Here is a tiny trained network, its code and every weight. The questions are about switching its units off for an input and a class, where a switched-off unit gives its printed mean instead of its output.

import numpy as np


def w(rows, s, z=0):
    codes = np.array(rows[::2]) - 128.0
    scale = np.full(codes.shape[1], s)
    scale[-1] = z or s
    return codes * scale


def f(y):
    return y / 2 * (1 + np.tanh(0.7978845608 * (y + 0.044715 * y**3)))


def log_softmax(a):
    a = a - a.max(-1, keepdims=True)
    return a - np.log(np.exp(a).sum(-1, keepdims=True))


def net(x, mask):
    res = np.array(x, float).reshape(1, 6) / 4 @ E
    y = f(res @ A[0][:, :-1].T + A[0][:, -1])
    res = res + np.where(mask, y, B[0][:, -1]) @ B[0][:, :-1]
    return log_softmax(res[-1] @ U[:, :-1].T + U[:, -1])


A, B = {}, {}
E = w([
[127,120,129,131,128,132,120,122,131],'x0',
[181,52,120,106,189,36,157,69,135],'x1',
[203,151,163,189,220,198,112,144,152],'x2',
[129,131,128,125,131,128,134,132,127],'x3',
[175,66,84,184,44,132,153,167,34],'x4',
[177,146,67,1,134,227,166,96,146],'x5',
],0.0083)
A[0] = w([
[74,165,130,138,123,175,125,171,122,81],'n0',
[57,147,123,78,54,78,127,90,107,88],'n1',
[221,135,155,198,186,199,85,131,134,144],'n2',
[92,176,60,156,73,222,52,114,144,154],'n3',
[145,119,23,52,122,255,173,73,138,73],'n4',
[174,39,43,148,64,164,162,188,87,77],'n5',
[80,164,133,106,101,219,174,212,130,139],'n6',
[83,200,154,59,148,91,100,87,202,97],'n7',
[37,158,148,172,111,135,87,179,145,143],'n8',
[103,80,106,80,94,141,76,128,94,254],'n9',
[199,57,110,107,188,90,168,53,137,182],'n10',
],0.0073,0.0046)
B[0] = w([
[174,102,157,116,104,97,139,134,183,153],'n0',
[142,213,169,12,105,111,64,64,107,184],'n1',
[108,212,157,18,58,40,93,73,91,234],'n2',
[149,78,75,76,153,60,136,168,175,208],'n3',
[2,129,188,240,139,54,153,73,113,253],'n4',
[197,123,89,172,148,167,73,62,146,214],'n5',
[115,122,89,109,148,65,123,162,182,205],'n6',
[203,113,98,206,199,190,101,75,146,207],'n7',
[144,119,80,171,131,70,157,114,135,191],'n8',
[149,128,146,118,178,110,80,141,103,204],'n9',
[125,99,111,90,123,56,146,184,197,234],'n10',
],0.0087,0.0073)
U = w([
[45,129,164,197,110,94,145,114,122,144],'0',
[159,199,152,35,80,114,98,90,113,49],'1',
[140,131,97,116,148,123,134,146,136,255],'2',
[160,93,68,91,127,89,167,191,201,38],'3',
[214,134,75,165,155,187,100,77,150,131],'4',
[129,133,128,117,126,126,133,145,136,233],'5',
[111,121,139,123,141,195,171,176,101,84],'6',
[125,127,146,117,129,246,153,180,117,44],'7',
],0.011,0.0077)

Each question gives the input, the list of numbers given to net, and the class t.
The units are the neurons (one row each of A and B). Each row of codes is followed by its name. A weight is (code - 128) times the scale printed after its matrix; where a second scale follows, it is the last column's (A, B and U).
mask holds one flag per neuron, in row order. A switched-off neuron (its flag False) gives its mean, the last column of its row in B, instead of its output. The means were averaged over made-up inputs and are rounded, as every weight is.
A unit's drop is (log p(t) with every unit on - log p(t) with that unit switched off) / (log p(t) with every unit on - log p(t) with every unit switched off).
The circuit of an input: a set's keep is (log p(t) with only the set's units on - log p(t) with every unit switched off) / (log p(t) with every unit on - log p(t) with every unit switched off). Starting from all 11 units, units are removed one at a time, each time the one whose removal leaves the highest keep (on an exact tie, the one counted first), for as long as the keep stays at least 0.8.
units of the circuit, in order: the units of the circuit, biggest drop first
most important unit: the unit with the biggest drop
top k neurons: the k neurons with the biggest drops, biggest first
drop of u: that unit's drop, to one decimal
input [8,-7,-8,3,-7,-5], class 1: most important unit -> n1
input [-6,-5,0,-1,-7,-4], class 4: top 4 neurons -> [n7 n4 n10 n2]
input [0,-3,1,-1,-6,-5], class 4: top 2 neurons -> [n4 n7]
input [1,-8,3,4,5,3], class 3: top 2 neurons -> [n3 n6]
input [5,-7,6,4,1,1], class 3: units of the circuit, in order -> [n3 n6]
input [-5,7,3,3,-3,-2], class 3: top 2 neurons -> [n10 n4]
input [5,-8,-3,0,8,-6], class 3: units of the circuit, in order -> [n3 n4]
input [-2,-1,7,-2,5,-4], class 1: top 3 neurons -> [n2 n4 n7]
input [7,0,-8,8,-2,-6], class 1: top 2 neurons -> [n1 n4]
input [5,-7,-4,-4,2,-5], class 3: units of the circuit, in order -> [n4 n3]
input [-7,-7,-4,6,-5,0], class 3: units of the circuit, in order -> [n3 n6]
input [-1,-5,1,-5,-7,2], class 4: top 2 neurons -> [n7 n10]
input [6,-7,3,-1,-1,7], class 0: top 2 neurons -> [n4 n10]
input [7,-3,8,3,-6,7], class 1: units of the circuit, in order -> [n2]
input [-3,8,0,-6,5,-7], class 3: top 2 neurons -> [n4 n10]
input [-3,-7,5,-3,-4,3], class 3: top 2 neurons -> [n3 n6]
input [-4,2,8,-6,-5,-7], class 1: top 2 neurons -> [n2 n4]
input [-2,5,-6,-1,-8,-5], class 4: top 3 neurons -> [n7 n2 n4]
input [1,-6,8,-6,-8,-6], class 1: top 2 neurons -> [n2 n4]
input [7,-8,-8,6,-8,-4], class 1: top neuron -> [n1]
input [-3,6,8,-4,3,5], class 1: drop of n2 -> 1.0
input [-1,-3,-5,7,4,8], class 0: drop of n6 -> 0.0
input [-6,-7,5,-1,-7,-2], class 3: drop of n3 -> 0.4
input [0,2,1,-3,-8,-4], class 4: drop of n10 -> 0.0
